Each row is followed by its class.
[  42 -145  -39  134  -29  247 -286 -199 -289 -347 -150 -126 -101   75
 -170  -21   89   22 -149   28  141   -6   79  -74   10 -120  250   78
 -137 -302   28   13  -33] -> B
[-167 -309   37  -31  368  198 -231 -238  200 -485 -403 -135 -127 -186
  230 -123 -193  -76  323   93  247  446  309  -35 -467 -329   99   77
 -247   94 -125  -99  -75] -> F
[ 111 -274  -97   93  175  -21 -186  139  161  293 -176   93  -29 -141
  178 -189 -390  -88  273 -340   82  277  358  170 -260 -281  -74  175
 -160  277  226  205  -88] -> K
[  44 -256    2   91    6  200 -221   54 -220 -391  -71 -395  -35  121
 -481  546   66   92  -63  -43   82  190  204 -281  -18 -387 -113  -47
   70 -460  226  104 -189] -> F
[-440 -307  150  139  166  275 -396 -135  -88 -267 -260 -283 -162   24
   23  230 -258   97  -72   76   75  207  212 -264  -42 -258 -102   99
   33 -437   55 -177 -191] -> A
[  42 -204   17  125  -83   93  -93 -114  326  412  230   40  -12 -182
  339 -434 -504 -159  -75  199  221  277  438  149 -327 -106  187  122
 -137  335  -26  -13   78] -> C
[ 355 -148 -296  114 -179   68 -276  152  -37    0 -250 -100   95 -466
 -276 -157    7 -186  137 -274   97  214  285 -102 -338 -493 -134  -20
  -57 -327  213  -33   -6] -> C
[ 161 -386 -141   56 -176   61 -183   16  -89  240  -25   71  -13  135
  138   71 -219 -202  -16 -314 -140  118  312   75    5 -119  -46  150
 -173 -216  188  104  -96] -> J
[  61 -161   61  151  189  -58   19  186  231  235  -16  220   63    9
  173 -357 -286 -101    4   53   87  269  431  298 -249  -91  120   56
 -145  542   56   78  -77] -> P
[-218  183  -52  128 -106 -194 -223  364   74  -71 -442 -517 -139   43
  -61 -268 -317    4 -302 -158  123  161  302 -239 -112  -42  141 -238
 -110  191  -75   81  201] -> J
[ 309 -319  -16   73 -102  226 -152  264   66 -269  105  -91   77  104
  -64  138  -70  -58 -270 -150 -109   82  159  -27 -264 -316 -316  -94
   35 -167  153 -107  -62] -> J
[  63   42 -112  159 -145  -81 -151  214  108 -131 -181 -417   38 -187
   28 -332 -156 -216 -322 -305  153  224  202 -291  -65 -271 -226 -116
  123  -68    4 -312  -58] -> U
[ 392 -236 -240   63 -192  113 -470   87  373  -24   53 -241  238 -249
 -191 -220 -246 -174 -230 -187   66  278   86 -294 -343 -519 -267  -10
 -131 -274  -81 -519  -69] -> K
[-321 -175  120  -47  345   92 -216  243   88 -343 -559  -31 -354  -48
  -23  210 -135  -66  115  -96  217  159  337   34 -135  -61  259  -80
   47 -598 -186 -202 -133] -> U
[  65 -311   19  -94 -104  117 -387  240  176  -84 -431 -308   32   22
  -22   67 -143  -40   25 -310  125  198  207 -197   62 -264  -20    0
  -66 -266   40 -184 -133] -> P
[-622  105   -7  306  347  -18 -466   28   -1 -165   17 -680 -105  416
 -309 -141  -78   14   31  103   52  109  407  -49  -49   13   17 -115
  -74 -264 -179 -189  135] -> D
[-377   98   18  372  182  -49 -456  252  213 -210  -78 -780 -160   42
  -25 -274 -266 -102  -85 -354  189  142  487 -143 -318 -103  134 -215
  181 -226 -117 -277  241] -> A
[ 411 -371 -252    0   73    4 -385  158  139  306 -201  -68  -53 -127
  273  -77 -354  -59  356 -529  318  277  482  -39 -149 -295   45  189
 -216  -97  188   63 -195] -> U
[-358 -138 -156   32  271  -55 -317 -204  385  201 -241  -74  -70 -377
   87 -601 -327 -118  336   13  274  331  301  175 -569 -259  180  206
  -60  305 -107   32   12] -> A
[-114 -201   51   -3  100    5 -138   10    6 -179 -741 -128   11 -326
   10 -239  -59 -119  393  -42  146  407  245   20   17 -283  239  180
 -189  339  149  241 -124] -> K
[-288 -593  -79   62  373  197 -392 -110  217  -98  -22  164 -171 -285
  337  -95 -173 -197  172   22  196  462  428  131 -899 -454   82  177
  -95 -159  125  155  -47] -> U
[-213 -275   -6   56  445 -104 -361   -4  318  273 -271  -78   20 -185
  362 -376 -300 -233   59  170  392  459  297  149 -304 -192  -13  367
  -22  -69    9   45 -134] -> K
[ -27 -117 -109  142   76    9 -274  327  249    1  126   66  -13  207
  -91 -216  -33 -115 -359 -125  122  186  253  -63 -131 -100 -217  -64
   46  -71   97 -137  109] -> E
[  -9 -139 -177  280  -22  -72 -204  -86  100  222  -91  216   31  110
  303 -574 -198 -144  -74   11   28  145  342  123 -256   40  -37  190
 -199  306   37    8  235] -> K
[-396   73 -143  249  448 -176 -165 -109  341  253  140  -42 -162 -260
   23 -218 -486 -159  233  241  341  279  247 -103 -190 -159  -11  133
  228  234 -298   21 -253] -> Z
[-271 -266   85 -303  145   87 -155  170  213 -116 -415 -517 -242 -240
   81  201 -142   18  341 -556   11    4  190  -75   83 -216   16   32
 -133 -221  -44 -116 -376] -> K
[ 221 -350  -92 -146 -119  167 -459  313   20   69 -158 -158  -81   -8
   69  252 -369   26 -172 -462  211  214  227 -186 -129 -324   34  -43
   52 -444  227   41  -66] -> C
[ 157 -374   21  213  337  232 -219 -285  -11 -136    8  290  155   35
   69 -157   48 -241  -44  246  185  459   82  205 -493 -318 -167  240
 -171 -152  226   76  102] -> U
[-390 -297   17  138  676   59 -347  -29  678 -109 -254  105 -231  133
  344 -229 -493  -76  246   92  469  223  409  -30 -725 -175 -102   69
  416 -120 -200 -226 -186] -> J
[-148 -387  247  149  201  251 -248 -203  270 -410   14 -358  129 -136
  -55  -55   44    8 -355  217  166  424  125   61 -504 -314  -82  215
 -202   -5   87 -117  209] -> F
[-470 -209  146  112  360  175 -291  -69   38 -169   92  -21 -109  256
  186   52 -147 -274   89   45  -35   61  288   39  221  -68   99  -38
   51 -315   73 -189 -181] -> D
[-567 -191   26   76  103 -102 -238  308   87 -194 -167 -735 -261  125
 -219  219 -183   48 -153 -187   44  271  451 -107 -144 -288 -113  -65
   83 -148  168  181  -87] -> D
[   8 -331  -82   21  498   14 -122  -96  432   25  -69  148  -62  -95
  322 -100 -346 -131  217 -190  172  264  128   53 -451 -151 -159  294
  156   21   33   17 -222] -> E
[-268 -147 -227   95  320   46 -383 -381 -108  238 -280   14 -136 -135
  158 -136 -449   16  474   84  230  293  502   -9 -184  -83   24  237
 -187 -132  -60   37  -48] -> A
[  45 -204   97   15 -296  294   33  -83 -357 -227 -158  295  112  133
  -98   -8    3  -43 -345   15 -210  -18   25  -76  420 -104   48  -34
  -49  217  235    9 -198] -> Z
[ 120 -155 -236 -154 -226   75 -215  120  -46 -112  214 -400 -244  -25
   94  174 -468   36 -160 -326  103   60  293 -256  203 -167  205  -83
  -19   83    5   92 -209] -> U
[-124 -380  -75  130  408   67 -219  -84  374  -16 -127  -73 -100 -289
  352 -110 -401 -166  634 -160  -38  381  532   15 -458 -330   18  147
 -347  251   32   15 -155] -> B
[-258 -105 -102  137  612  -26 -228 -159  173 -468 -150 -126  -54 -251
   97 -329 -115 -168  126  184  162  481  291   79 -467 -228  151  129
 -117   41 -125 -158  -84] -> C
[ -91    3 -132  260  -36 -177  -66 -187  -47  274 -200 -266  -61 -295
   79 -258 -316   22  262   71    3  322  245   34   -3 -145 -271  320
 -409  230 -197 -107  -62] -> A
[-218 -428   93  109  494  108 -262  120  511 -193   87  -32 -155    2
  298  132 -319  -92  110 -101  459  458  329 -133 -675 -447 -183   19
  505   28  163  118 -166] -> B
[   6 -485 -180   50  117   77 -297 -236   75  323 -222  317  -62 -122
  359 -275 -390 -181   80  123   88  411  395  207 -416 -210   35  377
 -454  -17   48  134  -62] -> Z
[-285 -245 -197    6  448 -171  -81 -200  -69  260  -94   67  -32  -56
  274 -105 -453  -39   78  166   47  392  373  105  -42  -56 -104  402
 -144  300   30  256 -384] -> U
[  32 -344  108    8  448  232 -367  316  262 -417  -19 -270    3   49
  -22  237  -10 -165 -316 -108  343  334  131 -309  -74 -365 -123  -23
  175 -342  156  -41 -323] -> P
[ 328 -250 -259  -62 -143   53 -181  257  -13 -103 -219  162 -134  -71
  -41  232 -205  -43 -129 -288   79   73   80 -291  155 -307 -220   27
   39 -245   87  -22 -355] -> Z
[ 447 -241  -66  -33  160   71    3  259  243   57   -5  524   -1  132
  515 -222 -321 -109 -314  104  182  248  118   17  -98    5 -107  162
  -13  233  170   68  -98] -> F
[  60 -313 -163  170   43   15 -342 -109  264  683  -70   -5   19 -443
  319 -243 -590 -114  410   -4  246  497  336 -110 -426 -339 -133  380
 -224   84  -46   75 -114] -> F
[ 198 -332  108  169 -370  241 -280   93  276  148 -160 -322   62 -246
  -68 -146 -231  -18  -20 -251  113  209  163 -139 -319 -375   -3   88
  -65 -116   19 -225    2] -> P
[-173 -237   61  193  370 -120 -282   73  399  389 -347 -238   37  -77
  176 -247 -347 -132  174  -29  344  407  268   84 -223 -108 -124  380
   36   78  -20  146  -53] -> Z
[ -89   58  -56   43 -250 -171    0   54   25  -57 -432 -358   49  171
  -31 -348 -322  -44  101 -415 -102  198  361  -70  206 -112  -48 -114
   17  314    1 -341  -91] -> F
[ -27 -153 -175  -72  231   97 -279    4 -207 -161 -177 -318 -248 -178
 -135  167 -188  -61  124 -219  209  333  294 -191   94 -324  114   67
 -236 -342  190  179 -323] -> E
[ 662 -310 -212   76 -293  -80   74   42  142  532  213  881  321  227
  433 -505 -198 -364 -197  110 -137  163  165  445 -229  -11 -212  203
  -55  227  205  -55   86] -> E
[-230 -315  248  281  281   78 -242  -78  -64  -68 -482  -18   64  -20
  -97  -28    7  -66  185  199  227  402  311  160 -208 -289   83  228
  -40 -138  204  120  -86] -> E
[-109 -227 -200  -28 -180  -96 -216  290   61   17 -290 -230 -172    5
   71   31 -268  -25  118 -440  -45  173  432 -129   61 -208  -93  -13
  -42   15  157   52  -99] -> D
[-490 -104  -41  273  380 -100 -287   32   -6   24   65 -160 -339  -63
  194   56 -156   48  257   39  381  367  413 -110 -295  -59  231  121
   86   75  -77  332   -8] -> J
[ -41  161 -133   11 -275 -352  -54  381 -106  636 -217 -233 -179  192
  -87   70 -412   56 -207 -269  115   74  159  -65  478  246   45   95
    1  -34 -123  229    4] -> C
[-366 -287    4   20   87   87 -389  159  341 -126   71 -364    1   31
   64   92 -260  -60 -240  136  -11  239  302 -261 -423 -278 -174 -108
  110 -322   -7 -219  -24] -> D
[-262  -41 -157  233  525 -208 -202  131   97 -119 -386   57 -340  -63
  181 -171 -258   22  515 -196  274  110  455  110 -423  -91  329   35
   52  213 -210  167 -200] -> Z
[ -67 -381  127  -33   28   91  -64  188  184 -158  139   81  -75  142
  114  252  -35 -100  -77  -51   25  254   70  -87  -18 -268  -27   24
  192  -52  127  -24 -299] -> K
[-128 -519 -123 -247 -115   41 -218   77   75 -177 -187 -513 -193  -20
   31  254  -89   90 -134  -70  -22  305  320   -6 -235 -293 -129  225
 -225 -323  167  144 -160] -> P
[  20 -309  -80 -144  175  227 -351  -17 -213 -440 -101 -750  -22 -148
 -212  441   62   96 -172 -163  170  263  126 -296  -25 -366 -213  118
  -59 -548  189  113 -250] -> Z
[-371 -238 -117  273  576  -40 -352   32  384  180 -204   72 -177 -214
   84 -421 -187 -175  358  -28  326  196  453  298 -672 -182   22  271
  141  -57   27  179    0] -> J
[-211 -279    7  230  148  268 -428  163  -22 -457 -146   -9 -217   60
   53   25  -58  -76 -189 -101  144  114  252 -139 -416 -251   67  -89
  286 -500  138  -77   48] -> P
[-181 -269 -114  -70 -153   77 -219 -316  228  191 -136 -233 -148 -379
   69 -133 -476   32  389   54   90  318  269  -49 -372 -386   60  148
 -318  116 -222 -136 -155] -> P
[ 214  -64 -119  109 -181 -122 -101  -86   18  299 -167  262  146    3
  341 -375 -329 -163  -66  -74  101  194   63 -162   87  -57  274   75
 -268  717   22  257  -10] -> C
[-566 -327   83  162  235   47 -338 -239  208   43 -369   71  -20  -86
  179 -369 -237 -193  151  270  -36  332  367  346 -412 -155  -61  240
 -323   74 -104  -93  238] -> K
[-198 -145   61  101  174   -3  -34  343  289 -193  -13  -86 -120  228
  -25   44 -210  -53 -103 -123  122  156  358 -155  -76 -186 -143 -205
  245  246  -40  -93 -244] -> U
[-439 -283   -7  170  332  195 -469 -115   -2 -447  -22 -336 -117   17
  -91  249   -7  -79  -68  156  111  324  217 -323 -439 -361  -83  -32
  129 -635   33 -120  -85] -> A
[-149 -198   70  230  473   48 -245   71  -22 -387 -750 -288  -35 -144
  110 -206 -151   40  174  -90  114  265  449   12 -304 -192   22  159
 -195   79  152   76  -80] -> K
[-243  -21  120  162  396  -48 -189 -150   33 -197 -428 -261    7 -242
  274 -220 -349 -161   39  383  199  445  199   -2   11 -167  -64  220
 -198    0 -119 -163  -88] -> F
[-115 -235 -257  127 -204   26 -327  152 -391  360   -2 -158 -391 -282
  283  301 -330  164  287 -475   29   92  460 -156  -93  -68   94  160
  -86 -323  111  338   -6] -> Z
[-181 -109 -144  337  327 -155 -319 -165  171  355   42   12 -113  -48
  312 -274 -279  -82  339    0  327  149  357  120 -327    8   59  274
  -66   73 -213   40   69] -> U
[  60 -210 -275  243  363   -9 -225 -261  150  -55  332  115   -3 -107
  -68  -43 -150  -18   29  213  187  236  179   92 -686 -277 -262  220
   74 -159 -164 -105  -88] -> P
[ -20 -167  -70  -42  171   87 -331  323  211 -117   28 -471 -188  -18
 -181  262 -137    4 -165 -103  392  264  313 -295 -162 -247  -83  -92
   94 -483  -32  -48 -127] -> U
